Here is a tiny trained network, its code and every weight. The questions are about switching its units off for an input and a target symbol, where a switched-off unit gives its printed mean instead of its output.

import numpy as np


def w(rows, s, z=0):
    codes = np.array(rows[::2]) - 128.0
    scale = np.full(codes.shape[1], s)
    scale[-1] = z or s
    return codes * scale


def f(y):
    return y / 2 * (1 + np.tanh(0.7978845608 * (y + 0.044715 * y**3)))


def softmax(a):
    e = np.exp(a - a.max(-1, keepdims=True))
    return e / e.sum(-1, keepdims=True)


def log_softmax(a):
    a = a - a.max(-1, keepdims=True)
    return a - np.log(np.exp(a).sum(-1, keepdims=True))


def net(x, mask):
    ids = ['ΓΘΠΩαβδζημξστφψ'.index(c) for c in x.split()]
    T = len(ids)
    res = E[ids] + P[:T]
    u = 0
    for l in range(2):
        r = res
        for j in range(2):
            rows = slice(3 * j, 3 * j + 3)
            q, k, v = (r @ M[l][rows].T for M in (Q, K, V))
            z = softmax(np.where(np.tri(T) > 0, q @ k.T / 3**0.5, -1e9)) @ v
            o = O[l][rows]
            res = res + np.where(mask[u + j], z, o[:, -1]) @ o[:, :-1]
        u += 2
        y = f(res @ A[l][:, :-1].T + A[l][:, -1])
        res = res + np.where(mask[u : u + 16], y, B[l][:, -1]) @ B[l][:, :-1]
        u += 16
    return log_softmax(res[-1] @ U[:, :-1].T + U[:, -1])


Q, K, V, O, A, B = {}, {}, {}, {}, {}, {}
E = w([
[182,67,172],'Γ',
[144,94,113],'Θ',
[191,216,125],'Π',
[171,73,85],'Ω',
[71,108,183],'α',
[25,176,11],'β',
[173,73,107],'δ',
[37,3,129],'ζ',
[252,82,113],'η',
[117,87,145],'μ',
[248,207,98],'ξ',
[193,109,23],'σ',
[120,126,35],'τ',
[110,81,153],'φ',
[154,127,35],'ψ',
],0.012)
P = w([
[109,180,70],'0',
[196,104,253],'1',
[151,81,212],'2',
[141,85,209],'3',
[128,84,217],'4',
[129,83,213],'5',
[169,80,151],'6',
],0.013)
Q[0] = w([
[140,236,163],'L0H0',
[88,123,167],'L0H0',
[155,197,114],'L0H0',
[141,79,137],'L0H1',
[156,215,127],'L0H1',
[100,249,192],'L0H1',
],0.015)
K[0] = w([
[71,198,5],'L0H0',
[166,115,103],'L0H0',
[124,154,46],'L0H0',
[192,135,119],'L0H1',
[66,77,173],'L0H1',
[47,109,156],'L0H1',
],0.012)
V[0] = w([
[118,191,56],'L0H0',
[58,150,118],'L0H0',
[141,142,251],'L0H0',
[2,86,206],'L0H1',
[66,152,16],'L0H1',
[247,139,49],'L0H1',
],0.0082)
O[0] = w([
[205,178,79,8],'L0H0',
[164,90,67,53],'L0H0',
[77,34,152,238],'L0H0',
[189,26,1,1],'L0H1',
[137,230,98,88],'L0H1',
[90,187,226,246],'L0H1',
],0.0083,0.0061)
A[0] = w([
[50,68,142,35],'L0N0',
[233,101,220,101],'L0N1',
[13,140,137,30],'L0N2',
[160,89,118,77],'L0N3',
[83,167,103,255],'L0N4',
[130,129,80,67],'L0N5',
[117,191,1,45],'L0N6',
[136,252,81,22],'L0N7',
[65,164,159,214],'L0N8',
[148,92,196,134],'L0N9',
[128,180,130,202],'L0N10',
[132,103,174,126],'L0N11',
[156,28,119,29],'L0N12',
[197,46,176,46],'L0N13',
[214,235,123,224],'L0N14',
[176,180,93,157],'L0N15',
],0.0078,0.0068)
B[0] = w([
[173,221,155,224],'L0N0',
[54,131,28,207],'L0N1',
[176,141,16,200],'L0N2',
[161,164,163,128],'L0N3',
[78,38,131,166],'L0N4',
[166,253,87,128],'L0N5',
[155,30,59,152],'L0N6',
[213,25,202,164],'L0N7',
[102,85,128,252],'L0N8',
[180,89,72,245],'L0N9',
[129,46,110,159],'L0N10',
[201,107,85,209],'L0N11',
[107,217,160,150],'L0N12',
[73,152,147,177],'L0N13',
[114,38,159,199],'L0N14',
[170,52,151,162],'L0N15',
],0.0073,0.014)
Q[1] = w([
[159,183,89],'L1H0',
[253,106,100],'L1H0',
[116,126,34],'L1H0',
[185,109,73],'L1H1',
[150,136,187],'L1H1',
[191,146,166],'L1H1',
],0.016)
K[1] = w([
[136,157,168],'L1H0',
[248,183,109],'L1H0',
[76,212,116],'L1H0',
[106,192,156],'L1H1',
[120,129,69],'L1H1',
[145,175,89],'L1H1',
],0.017)
V[1] = w([
[200,93,124],'L1H0',
[102,113,168],'L1H0',
[99,112,245],'L1H0',
[109,151,69],'L1H1',
[111,34,117],'L1H1',
[96,137,183],'L1H1',
],0.012)
O[1] = w([
[139,98,34,214],'L1H0',
[178,164,151,147],'L1H0',
[254,166,139,167],'L1H0',
[85,55,208,66],'L1H1',
[149,99,116,254],'L1H1',
[179,187,186,121],'L1H1',
],0.008,0.049)
A[1] = w([
[61,131,135,2],'L1N0',
[175,182,109,117],'L1N1',
[103,210,166,88],'L1N2',
[99,35,149,131],'L1N3',
[234,180,165,54],'L1N4',
[31,172,113,19],'L1N5',
[173,192,198,173],'L1N6',
[158,126,134,40],'L1N7',
[92,169,202,92],'L1N8',
[115,34,62,137],'L1N9',
[142,146,148,187],'L1N10',
[116,116,118,86],'L1N11',
[137,51,201,152],'L1N12',
[152,117,122,41],'L1N13',
[188,140,101,103],'L1N14',
[156,254,132,65],'L1N15',
],0.009,0.014)
B[1] = w([
[224,54,121,136],'L1N0',
[133,166,161,196],'L1N1',
[192,142,234,127],'L1N2',
[142,155,169,181],'L1N3',
[69,111,175,223],'L1N4',
[177,54,87,136],'L1N5',
[122,63,11,160],'L1N6',
[55,151,134,143],'L1N7',
[214,102,150,128],'L1N8',
[115,168,161,252],'L1N9',
[154,53,107,145],'L1N10',
[164,124,121,134],'L1N11',
[101,205,26,153],'L1N12',
[109,180,83,143],'L1N13',
[125,157,164,220],'L1N14',
[85,85,176,161],'L1N15',
],0.012,0.039)
U = w([
[167,31,2,48],'Γ',
[93,227,182,70],'Θ',
[167,116,113,186],'Π',
[168,82,118,136],'Ω',
[66,180,112,251],'α',
[137,166,6,2],'β',
[130,124,181,190],'δ',
[58,177,18,88],'ζ',
[48,54,105,146],'η',
[123,218,86,53],'μ',
[148,16,149,106],'ξ',
[96,151,108,247],'σ',
[13,225,142,101],'τ',
[145,138,137,189],'φ',
[72,134,218,107],'ψ',
],0.0077,0.0056)

Each question gives the input, a string of symbols that net reads in full, and the target symbol t.
The units are the heads (3 rows each of Q, K, V and O) and the neurons (one row each of A and B). Each row of codes is followed by its name. A weight is (code - 128) times the scale printed after its matrix; where a second scale follows, it is the last column's (O, A, B and U).
mask holds one flag per unit, layer by layer, with each layer's heads first. A switched-off unit (its flag False) gives its mean, the last column of its rows in O or B, instead of its output. The means were averaged over made-up inputs and are rounded, as every weight is.
A unit's drop is (log p(t) with every unit on - log p(t) with that unit switched off) / (log p(t) with every unit on - log p(t) with every unit switched off).
The circuit of an input: a set's keep is (log p(t) with only the set's units on - log p(t) with every unit switched off) / (log p(t) with every unit on - log p(t) with every unit switched off). Starting from the 12 units with the biggest drops (on a tie, the unit counted first), units are removed one at a time, each time the one whose removal leaves the highest keep (on an exact tie, the one counted first), for as long as the keep stays at least 0.8.
circuit, biggest first: the units of the circuit, biggest drop first
top k neurons: the k neurons with the biggest drops, biggest first
top k neurons in layer l: the k neurons of layer l with the biggest drops, biggest first
input ζ ψ ζ ζ φ Γ ψ, target η: circuit, biggest first : L0H1, L1H0
input ψ α Ω Θ τ, target μ: top 3 neurons : L0N7, L0N14, L0N1
input α δ σ Γ β τ δ, target τ: circuit, biggest first : L0H1, L1H0, L1H1, L1N12
input η Γ η β η Γ, target ξ: top 2 neurons in layer 1 : L1N6, L1N9
input α η β Ω ζ, target τ: circuit, biggest first : L0H1, L0N0, L1H0, L1N12
input τ η ζ Γ, target β: top 3 neurons : L0N7, L0N6, L0N14
input σ α δ ζ, target Θ: top 2 neurons : L0N14, L0N7
input Γ μ Γ, target Γ: top 2 neurons in layer 1 : L1N9, L1N6
input τ μ ξ ζ η, target β: top 4 neurons : L0N7, L0N6, L0N14, L1N4
input ξ δ ζ, target ψ: top 4 neurons : L1N4, L1N15, L0N14, L0N7
input ζ Ω μ ζ τ, target η: top 2 neurons in layer 0 : L0N0, L0N6
input α ζ β ξ Γ, target τ: circuit, biggest first : L0H1, L1H0, L1N12, L1N3
input ζ ξ ξ ζ Θ, target η: circuit, biggest first : L0H0, L0N0, L0H1, L1H0
input ξ η μ Θ ψ α δ, target ψ: circuit, biggest first : L1N4, L0H1, L1H0, L0H0
input ξ ζ φ μ δ σ, target ψ: circuit, biggest first : L1N4, L0H1, L1N15, L1H0
input σ ζ α, target Θ: top 2 neurons in layer 1 : L1N1, L1N14
input η ξ Γ σ, target ξ: top 2 neurons in layer 0 : L0N14, L0N0
input η ξ Ω ζ, target ξ: top 2 neurons : L0N14, L1N6
input α Ω ξ Π ζ φ, target τ: top 2 neurons : L0N0, L0N6
input ζ Π Γ η φ Γ, target η: top 4 neurons in layer 0 : L0N1, L0N0, L0N6, L0N11
input ψ ξ φ Γ α, target μ: top 4 neurons : L0N7, L0N6, L0N14, L0N2
input σ σ α η, target Θ: top 2 neurons : L0N7, L0N14
